Here is a tiny trained network, its code and every weight. The questions are about switching its units off for an input and a class, where a switched-off unit gives its printed mean instead of its output.

import numpy as np


def w(rows, s, z=0):
    codes = np.array(rows[::2]) - 128.0
    scale = np.full(codes.shape[1], s)
    scale[-1] = z or s
    return codes * scale


def norm(h):
    return h / np.sqrt((h * h).mean(-1, keepdims=True) + 1e-5)


def f(y):
    return y / 2 * (1 + np.tanh(0.7978845608 * (y + 0.044715 * y**3)))


def log_softmax(a):
    a = a - a.max(-1, keepdims=True)
    return a - np.log(np.exp(a).sum(-1, keepdims=True))


def net(x, mask):
    res = np.array(x, float).reshape(1, 3) / 4 @ E
    u = 0
    for l in range(3):
        y = f(norm(res) @ A[l][:, :-1].T + A[l][:, -1])
        res = res + np.where(mask[u : u + 12], y, B[l][:, -1]) @ B[l][:, :-1]
        u += 12
    return log_softmax(norm(res)[-1] @ U[:, :-1].T + U[:, -1])


A, B = {}, {}
E = w([
[223,74,25,65,52],'x0',
[146,239,110,86,98],'x1',
[138,162,169,255,86],'x2',
],0.0058)
A[0] = w([
[174,182,120,174,103,154],'L0N1',
[119,200,75,128,96,169],'L0N2',
[82,224,113,115,152,51],'L0N3',
[191,151,105,81,32,79],'L0N4',
[145,118,99,135,159,90],'L0N5',
[154,98,110,113,120,161],'L0N6',
[155,89,110,147,8,5],'L0N7',
[144,123,99,147,97,173],'L0N8',
[101,71,162,140,117,83],'L0N9',
[107,83,64,111,123,226],'L0N10',
[192,106,105,73,145,144],'L0N11',
[89,140,147,110,204,173],'L0N12',
],0.011,0.0028)
B[0] = w([
[23,136,168,253,219,196],'L0N1',
[139,248,239,43,33,200],'L0N2',
[123,86,112,68,80,194],'L0N3',
[205,94,87,168,34,255],'L0N4',
[144,108,82,86,168,127],'L0N5',
[53,87,80,168,213,177],'L0N6',
[210,136,174,85,255,207],'L0N7',
[128,178,172,244,220,170],'L0N8',
[147,149,164,127,87,158],'L0N9',
[95,209,98,135,225,222],'L0N10',
[6,227,121,105,122,225],'L0N11',
[222,83,172,99,149,212],'L0N12',
],0.0051,0.0053)
A[1] = w([
[216,93,96,133,128,127],'L1N1',
[198,99,121,219,86,194],'L1N2',
[47,75,164,130,98,150],'L1N3',
[72,126,110,199,147,161],'L1N4',
[154,127,121,59,189,210],'L1N5',
[193,154,126,92,122,163],'L1N6',
[109,177,182,194,104,136],'L1N7',
[75,129,170,136,101,2],'L1N8',
[94,28,112,92,132,73],'L1N9',
[245,84,167,112,175,103],'L1N10',
[61,99,119,32,119,116],'L1N11',
[171,122,87,112,120,122],'L1N12',
],0.011,0.0027)
B[1] = w([
[2,100,183,141,185,150],'L1N1',
[192,111,216,49,134,217],'L1N2',
[139,219,181,157,57,161],'L1N3',
[165,61,114,17,43,194],'L1N4',
[138,91,162,196,71,247],'L1N5',
[183,212,205,148,118,180],'L1N6',
[107,134,90,134,89,255],'L1N7',
[87,152,156,174,136,137],'L1N8',
[44,230,64,101,117,160],'L1N9',
[32,129,133,135,132,210],'L1N10',
[199,125,188,211,115,208],'L1N11',
[73,124,142,142,106,143],'L1N12',
],0.0054,0.0051)
A[2] = w([
[156,107,44,146,196,98],'L2N1',
[126,60,151,171,140,154],'L2N2',
[77,68,165,186,159,174],'L2N3',
[101,95,7,120,173,50],'L2N4',
[254,37,113,166,158,90],'L2N5',
[80,178,115,153,88,1],'L2N6',
[56,144,151,70,196,91],'L2N7',
[228,143,131,6,50,194],'L2N8',
[191,158,200,82,106,151],'L2N9',
[117,93,203,195,218,76],'L2N10',
[104,213,82,113,27,213],'L2N11',
[144,170,137,193,139,92],'L2N12',
],0.009,0.0019)
B[2] = w([
[60,97,188,112,108,172],'L2N1',
[187,197,45,66,136,177],'L2N2',
[208,178,68,121,167,224],'L2N3',
[75,187,252,149,42,195],'L2N4',
[60,177,12,47,155,152],'L2N5',
[83,163,96,52,195,149],'L2N6',
[167,81,2,97,131,163],'L2N7',
[146,102,136,180,177,228],'L2N8',
[170,64,207,213,94,248],'L2N9',
[115,108,8,101,149,244],'L2N10',
[88,44,10,84,227,253],'L2N11',
[92,41,129,15,41,163],'L2N12',
],0.0062,0.0053)
U = w([
[168,104,24,85,186,147],'0',
[214,102,202,168,92,206],'1',
[2,134,150,110,86,5],'2',
],0.015,0.0022)

Each question gives the input, the list of numbers given to net, and the class t.
The units are the neurons (one row each of A and B). Each row of codes is followed by its name. A weight is (code - 128) times the scale printed after its matrix; where a second scale follows, it is the last column's (A, B and U).
mask holds one flag per neuron, layer by layer. A switched-off neuron (its flag False) gives its mean, the last column of its row in B, instead of its output. The means were averaged over made-up inputs and are rounded, as every weight is.
A unit's drop is (log p(t) with every unit on - log p(t) with that unit switched off) / (log p(t) with every unit on - log p(t) with every unit switched off).
top k neurons: the k neurons with the biggest drops, biggest first
top k neurons in layer l: the k neurons of layer l with the biggest drops, biggest first
drop when u is switched off: that unit's drop, to one decimal
input [-3,8,0], class 1: top 4 neurons in layer 2	L2N9; L2N10; L2N8; L2N5
input [6,3,1], class 1: top neuron in layer 2	L2N10
input [1,-2,7], class 0: top 2 neurons	L0N2; L0N1
input [-6,-1,-5], class 0: top 2 neurons	L0N12; L0N2
input [-1,8,6], class 2: top 3 neurons	L0N1; L0N2; L2N11
input [0,2,3], class 2: top 3 neurons	L0N1; L0N2; L0N12
input [7,-4,0], class 2: top 2 neurons in layer 0	L0N6; L0N11
input [2,-5,-4], class 2: top 2 neurons	L0N2; L2N4
input [-7,-4,1], class 1: top 3 neurons	L1N3; L0N7; L0N10
input [5,1,3], class 1: top 4 neurons	L0N4; L0N2; L1N2; L2N11
input [-7,-4,-1], class 0: top 3 neurons	L0N12; L0N2; L2N10
input [-5,1,-8], class 1: top 4 neurons in layer 0	L0N1; L0N6; L0N8; L0N7
input [8,4,3], class 1: top 2 neurons	L0N4; L0N7
input [7,-6,-5], class 2: top neuron	L2N4
input [0,7,4], class 2: top 4 neurons	L0N1; L0N2; L0N12; L2N11
input [8,0,-4], class 2: drop when L1N1 is switched off	0.2
input [8,-5,6], class 0: drop when L1N6 is switched off	0.0
input [3,-6,-3], class 2: drop when L2N4 is switched off	0.2
